Where the symbols take the nodes:
at | du su
TJ | NQ DR
JG | TJ CL
CN | JH QT
HM | BB MM
BQ | GJ CF
MH | QT HR
LF | DJ LF
RL | DD QT
ZF | MD DR
BP | HH NG
GH | CG JC
LG | NT CN
QQ | FT FM
DR | HM MF
RN | HG FG
MM | NS SG
PQ | JG HN
RH | QM TJ
CD | JC HG
MF | MM BN
LC | LM FB
BB | DL NT
SC | LC DD
ZB | CN LH
BF | NM GJ
LH | CR MH
TL | HH CM
BM | ZH SM
FB | CH DZ
FG | TL QS
QS | BP JG
SJ | ZS BC
NR | MP JC
ZT | QT FT
ZH | ZF NR
TR | DD BM
SG | NF HJ
NQ | HN HM
CR | NB QT
NF | BN ZT
CM | DZ BP
NS | MF DZ
QT | SF LJ
DZ | LC HH
RR | DD GH
DH | CR ZS
QM | PQ NQ
HH | BM MD
SL | BB LG
FF | MB LM
GG | DH LJ
PN | DP QQ
MD | SM RH
CH | FG TR
CG | QQ RN
DD | TL BQ
PF | FM LF
HN | SL NG
GJ | CD RN
RM | MS PN
DP | DS RL
NT | PF JH
DJ | BC FF
SM | NR QM
NG | NS GR
LM | RR FS
CF | RN CH
HG | FB CM
LD | LF DS
TH | HR SJ
HJ | ZT ZD
BC | NM FQ
FM | SJ DJ
FT | DH SJ
CL | DZ NS
DL | LH ZT
MB | SC RR
MS | LD DP
ZD | ZB GG
TP | CG NM
GR | DL LJ
LJ | MH MH
JC | CF FB
DS | TP BF
MP | RH CF
NM | FF JC
BN | HR MP
JH | GG NB
ZS | LF TH
FS | GH CD
SF | TH MM
FQ | PN TP
HR | QQ PF
NB | LJ SF

The rows follow the links: the fewer symbols apart two nodes are, the more alike their rows tend to be.

Each row is also shifted at random along 5 hidden directions that mean nothing.

Some nodes, each with a row of numbers:
BF [ 70,  42,  84,  -6,   2,  27, -16, -76,  32, -11, -57, -25, -22,  10,  18,  19,  -9,  42,  -7,  45,  16,  19,  18, -65, -13,  29,  47,  20,   2,  29, -25,   7, -12, -20, -12,   0, -36,  70,  -9, -51,  33, -35]
FT [-16, -58, -37,  24, -30,  -2,  34, -34,  39,  35, -25,  15,  36,  38,  -7,  -6,  -3, -31,  -4, -22,  25, -21,  22,  28, -32,  21,  26,  46,  14, -49,   7, -49, -40, -13, -48, -16,   2,   5,  26, -21,  -3,  12]
RM [ -6,  18,  23,  -9, -50, -45, -13, -16,  -2,  18,   6,  10,  45, -61,  10,   7,  35, -43,  21,  -4, -28,  58,   9, -37, -29, -60,  10,  -1, -41,  54, -21,  16,  10,   9,  -4, -12,  11, -99, -20, -41,  86, -25]
HM [ 87,  -4,   8, -33,  45,  14, -31,  54, -16, -73, -51,   8, -32,   5,   7, -16,  16,  -3,   7,   6,  69, -56,  -1,  24,  47, -32,  41, -24,  34,   1,  14,  27,  26, -13,  27,  -7, -41,  38,  82,  42, -30,  20]
NG [-28,  18, -10, -23, -18,  -5,  23,  73,  -3, -17,   9,  12, -27,  36,  15,  36, -24, -30, -28, -49,  -2,  -9, -23, -12,   9, -20, -63,  -4,   4, -32,  -9,  16, -39,  31,  47,  79,  -3, -44,  -9,  12,  28,   2]
QQ [-34, -15, -29, -10, -21,   7, -14, -57,  20,  62, -22,   9,  17,  15,  10, -10,  -4, -16,   8, -47,   2, -18,  37,  -7, -47,  -6,  21,  88,  16, -15, -41, -29,   5, -25, -27, -22,  32, -10, -11, -53,  22,   9]
CL [-19, -45,  63, -16, -23,   1,  41,  47, -19,   2, -31,  11, -63,  25, -20,  22,  21, -66,  14,   1,  15, -15, -36, -23,  44,   5, -14, -17,  15,  -3, -36,  24, -82,  22,  45,  44, -36, -58,  -8,  32,  44, -29]
NF [-30,  -2, -55, -18,   3,   6,   1,  -5,  -7, -23,   5,   1,  27, -19,   0,  -5, -62,  23, -17, -38,  23, -46, -14,  -5,  18,  -4,  40, -26,  56,   1,   8,  26, -47, -50, -11,  16, -13,  20,  -8, -68, -48,  -2]
DS [ 22,  51,  29, -28,  27, -17, -27, -37,   3,  20, -17,  25,  35, -30,  37,  16,  32,   1,  41,  -5, -16,  43,  30, -39, -24, -35,  23,  14,  -2,  19,   7,  28,  62,  -4,  -8, -18, -32,   0,  -7, -30,  79,  -9]
FM [ 78, -48, -80,  -2, -45,  29,  17, -29,  16,  49,   1, -20,  51,  45,  25, -32,   6, -30, -56, -11,   9,  10,  28,  40, -70,  -9,   4,  85, -51, -27, -14, -78, -32, -18, -42,  -4,  47,   0,  17,  18, -16,  35]
CG [ -7,  18,  53,   5, -25,   7, -32, -93,  22,   9, -34, -25,  -4,  43,  -1,  22,   6,   8,  15,  -1,   4, -10,  10, -38, -11,  37,  52,  61,  14,  11, -37, -42, -21,   4, -38,   6,  13,  33, -13, -54,  31, -25]
FB [ 31,  19,   3, -24,  39,  14,  26, -12, -41, -20,  16, -54,  -6,  89,  19,  24, -29,  -4, -22,  42, -43,  13, -30, -14,  29,  -5,  15, -13,  41,  37,  -4, -21, -19,  14, -11,  15,   4,  39, -49,  21,  26,  -6]
BC [ 29, -36,  17,  -5, -69,  65,   2, -76,  21,  55, -38,   2,  -9,   2, -11, -15,  19,  -2, -32, -16,  17,  -2,  22,  -2, -60,  24,  14,  81, -20,   8, -49, -39, -33, -19, -28,  -9,  20,  -2, -45, -29,  -6,  -1]
HR [-38, -58,  20, -37, -16,  43,  11, -24,  28,  57, -11,  17, -23, -35,  -2, -49, -54,  48, -40,   3,  24, -25,  20,  25, -35,  34, -18,  52,  57,  18, -38,   6,  -8, -94,  10, -58, -34,   9, -61, -38, -86,  54]
PQ [ 42,  16,  49,  -1, -16,  12, -14,  64,  -3, -14, -38,  21, -58,  -4, -33,  20,  21, -25, -14,  18,  47, -43, -43, -16,  -7,  -1, -44,  13, -14, -18, -48,   7, -18,  32,  50,  17, -42, -20,  26,  22,  -1,   2]
SJ [ -6, -19, -83, -29,  31,  27, -20, -14, -13,  58,   3,  22,  31,   9,  15, -20, -32, -12,   0, -39,  14,  -7,  37,  64, -56,  -3,   9,  81,  28, -18,   3, -45,  38, -31, -30, -81, -11,   7, -19,   5, -19,  44]
SC [-26,  -9,   4,   9, -16,  42,  -2,   0, -39,  22,  20,  22, -15,   2, -15,  11,  47, -11,  51, -33, -57,  15,  -3,  -3,  20,  31,   1, -62, -16,  -3,  39,  34,   7,  44,  -7,  23,  53, -23, -27,  78,   7, -25]
DR [ 15, -17,  -6,  17,  16,  22, -13,  28,  -2, -33, -20,  -2, -50, -30, -44, -29, -21,   4,  11,  -4,  34, -61, -64, -16,  25,   1,  11, -17, -15, -14,   9,  74, -43,  -6,  48,  27, -31,  21,  17, -11, -65, -16]
JG [  8,  24, -12,  -8,  25,  -8,  10,  75, -23,  -8, -26,  29, -33,  26, -11,  31,   8, -42,  -9, -21,  19, -33, -39,   1,  -2,  -6, -42,  21,  17, -34, -10, -13,  -5,  48,  49,  35, -35, -35,  37,  28,  49,   2]
TJ [ 49,  37, -15,  14,  56,  -5, -44,  52, -42, -18, -36,  30, -29, -10, -48,   7,   0, -34,   2,  -2,  64, -53, -22,  28,  15, -24,  -1,  33,   4, -12,   7,   3,  18,  24,  30, -30, -54,   7,  62,  36,  -2,  21]
BM [ 40, -61,  10,  48,  21, -11,  41,  13, -11,  -7,   8, -28,  -5, -40, -46, -55, -21, -14,  -5,  73, -37,  22, -62, -22,  -7,  10, -34, -33, -43,  24,  -3,  11, -17, -27,  25, -48, -11,  14, -17,   7, -49,  -8]
FF [-54, -46, -24,  33, -51,  45, -47, -44,  -5,  46,   7,  28, -14,  29, -29,  12,  64, -24,  46, -83, -28,  -8,   0,  -2, -10,  38,  21, -14, -24, -27,  18,  12, -12,  66, -17,  47,  95, -41, -31,  37,  11, -24]
NB [  0,  41, -39,  11, -22, -49,   7,  38,  18, -11,  66,  35,  23, -34,  26,  22,  -5,  48, -50,  24,  14,  40,  43,  46, -45,  37, -64, -18, -21, -24,   8, -58,  -9, -43, -22, -34, -30, -19,  10, -11, -28,   4]
TL [ 78,  11,  18, -26,  83, -40,  53,  44, -41,  -1,  19, -21,   5,  28,  19,  -1, -24, -18,  -1,  61, -40,  59, -10,  23,  21, -30, -19, -14,  26,  28,   1, -16,   7, -22,  16, -44, -50,   4, -10,  64,  39,  16]
CH [-40,  25, -22,  13,   6, -50,  20, -22, -22,  11,  44, -78,  36,  57,   9,   1, -49, -20, -24,   8, -54,  36, -53,  -1,  25, -48, -29,  20, -13,  49, -26, -48,   0,  10,  15,   1,  48, -23, -26, -38,  25,  -6]
NS [ -7,  15, -77, -37,  14,  -2,  23,  69, -44, -26,   8,   9,  -6,  28,   3,  26, -21, -40, -17, -41,   7, -25, -21,  10,  19, -39,  13, -16,  40, -32,  19,  20, -32,  15,  25,  58,   2, -40,  -3,  33,  27,   0]
MD [ -7, -73,   7,  76,  44, -32,  23,   3,   4,   2, -32, -15,  -8, -26, -53, -33, -10, -30,  31,  28, -23, -10, -50, -17,   4,  26, -38, -23, -26, -54,  19,  33,  -5,  27,  16,   6, -23,  40,  38,  38, -36,  -6]
TP [ 26,  59,   4, -14,  27,   0, -34, -72,  21,  24, -48,   2,   3,   6,  21,  25,  20,   8,  31, -19,   0,  -7,  13, -53, -41,  -9,  53,  46,   3, -12,   3, -11,  25,   2, -31,   0,   3,  33,   5, -42,  64, -19]
BP [-36, -14,  34, -33,   7,   3,  68,  68, -14,  26,  -3, -12, -41,  11,  10,   9, -31, -39, -18,  19, -44,  14, -24,  -9,  10, -11, -49,   5,  30, -20, -19,  19, -46,   5,  56,  42, -19, -29, -38,  18,  10,   0]
MS [ 47,  -7,  55,   5,  -3, -19,  14, -24,  -3,   2, -43,  24,  28, -63,  29, -14,  46, -27,  48,  30, -21,  42,  24, -26, -12, -27,  24, -22, -26,  23,  15,  28,  20, -12, -16,   4, -28, -39,  11,   7,  75, -31]

Where do the symbols, taken in turn from left to right, take each start?
Answer with the node's name.
[ -3,  -1, -21,  18,   6,  60, -33,   2, -45,  18,  20,  23, -27, -19, -43,  20,  71,   9,  18, -28, -34,  11,  17,  41,   7,  14,  23, -36,  -1,   6,  36,  33,  27,  33, -14,  -6,  35, -26, -43,  62, -18, -11]
du su su => BQ
[ 12, -28,  -8,  46,  33, -36, -20, -40,  12, -19, -34, -27,   2,  11, -47, -30, -44, -11,  25,  35,  37, -44, -37,  -8,  22,  -8,  43,  19,  -1,  18,   0,  -2,  -3, -24,  -5, -54, -19,  43,  49, -46, -47,  -3]
su su su => TR
[-18, -78, -33, -18,  -1,  71,  -8, -49,  36,  84, -30,   8,  12,  35,  14, -15,   8,   3,  19, -55, -23, -10,  27,   7, -55,  26,   8,  38,   0, -70,  10,   4,  18,  20, -21,  17,  31,  38, -24,  24, -19,  25]
du du su => JC
[   4,    0, -124,    4,   12,   25,   28,    0,   -6,  -20,   19,  -26,   54,   19,    1,   -9,  -80,   20,  -20,  -60,   17,  -53,  -37,    6,  -20,  -12,   44,    4,   -5,  -37,   15,   11,  -54,  -25,  -23,   38,    8,   37,   10,  -52,  -44,   -3]
du su => PF
[  3,  65,   8,  36,  20, -26, -44, -63, -16,  -8,   4, -41,  -8,  72, -36,  25,   9,   1,   9,  11,   1, -15, -21,   6,  32,  -1,  62,  35,   7,  58, -23, -56,  36,  -3, -47, -52,  35,  24,  11, -30,  11, -27]
su su du => LC
[-10,  -5, -28, -22,  -1,  27, -14,  38, -19, -47,  13,  17, -22, -27,   0, -11, -52,   5, -42, -33,  46, -51,   0,  19,  38,  -1,  41, -24,  43,  34, -22,  54, -71, -52,  23,  31, -15, -24, -15, -36, -28,   1]
du du su => BN
[ 17,  -7, -47,  51,  25,  34, -15,   5,   5,   4,  -9, -18,  -2, -44, -46, -45, -54,  23, -23,  10,   0, -40, -60, -19, -42,  41, -57,  10, -54, -65,  -3,  35, -34,  15,  47,  23, -32,  44,   7, -24, -77,  -7]
su su => DR
[ 44,  45, -32,  -7,  16,   9, -46,  67, -16, -36,  -7,  25, -26, -16,  -6,  12,   0, -15, -16, -25,  42, -53, -29,  24,  -3, -28, -32,  19, -28, -19, -15,   2,  41,  42,  59,  -2, -26, -15,  49,   7, -17,   3]
du du => SL
[ 45,  29,  82, -25, -37,  -9, -39,  46, -10, -45, -40,  20, -67,  14, -32,  20,  56, -53,  -9,  24,  65, -26,  -5,  15,  42, -31, -13,  21,  -4,  43, -42, -26,  29,  30,  42, -17, -28, -59,  54,  29,  27,  13]
du du => BB
[  1, -84,   6, -38,   1,  43,   9, -12,  25,  71, -20,   1,  16,   0,  18, -42,  25,   2,   4, -25, -11,  17,  26,   9, -43, -15,  -1,  51,  20,  -5,  -9,   3,  39, -31,   0, -20,   1, -12, -32,  20, -23,  34]
du su su su => FS
[-38, -47, -34,  21, -18,   2,  22,   4,  56,  47,   8,  28,  20,  20,   4, -15,   0,   0,  -9,  -7,  -5,   7,  36,  23, -62,  50, -28,  15,   7, -66,  15, -75, -43, -15, -63,  -4,   3,  27,  20,   7, -17,  12]
su su => TH
[ -2,  55,  10,  -4,  27, -10,  -5, -61,  -2, -10,  28, -63,  10,  29,  20,  13, -59,  67, -41,  33, -25,  23, -16, -41,   4,   5,  11,   4,   1,  40, -23,  -7,   8, -31,   1,  -1,   9,  55, -51, -69, -29, -14]
su du du su => CM
[-36,  -5, -88,  -7,  -7, -14,  17,  43,   5,   9,  48,  54,  36, -15,  -3,   3, -33,  41, -33, -29,  26, -13,  24,  55, -37,  24, -31,   9,  26, -67,  19, -36, -48, -47, -40,  -5, -26,  17,  -8, -12, -37,  38]
su du du su => BN
[ 55, -10,   2,  22,  -1,  24,  37,  -1, -32,   3,  22, -14,   6,  -7,  -6,  -9,  31,  -6,  27,  28, -65,  53,   7,  -3,  12,  20,   3, -74, -38,  20,  36,  13,  -8,   7, -28,   9,  27,  -2, -35,  53,   6, -26]
du su du su => HH
[ -3,  10,  56, -19,   2,  -6,  27, -37,   0,  -3,   8, -75, -11,  76,  13,  21, -27,  18, -12,  43,  -9,   4, -34, -42,  20,  13,   9,   7,  39,  25, -31, -34, -41, -10,  14,  29,   0,  45, -22, -15,  -3, -11]
su su su => NG
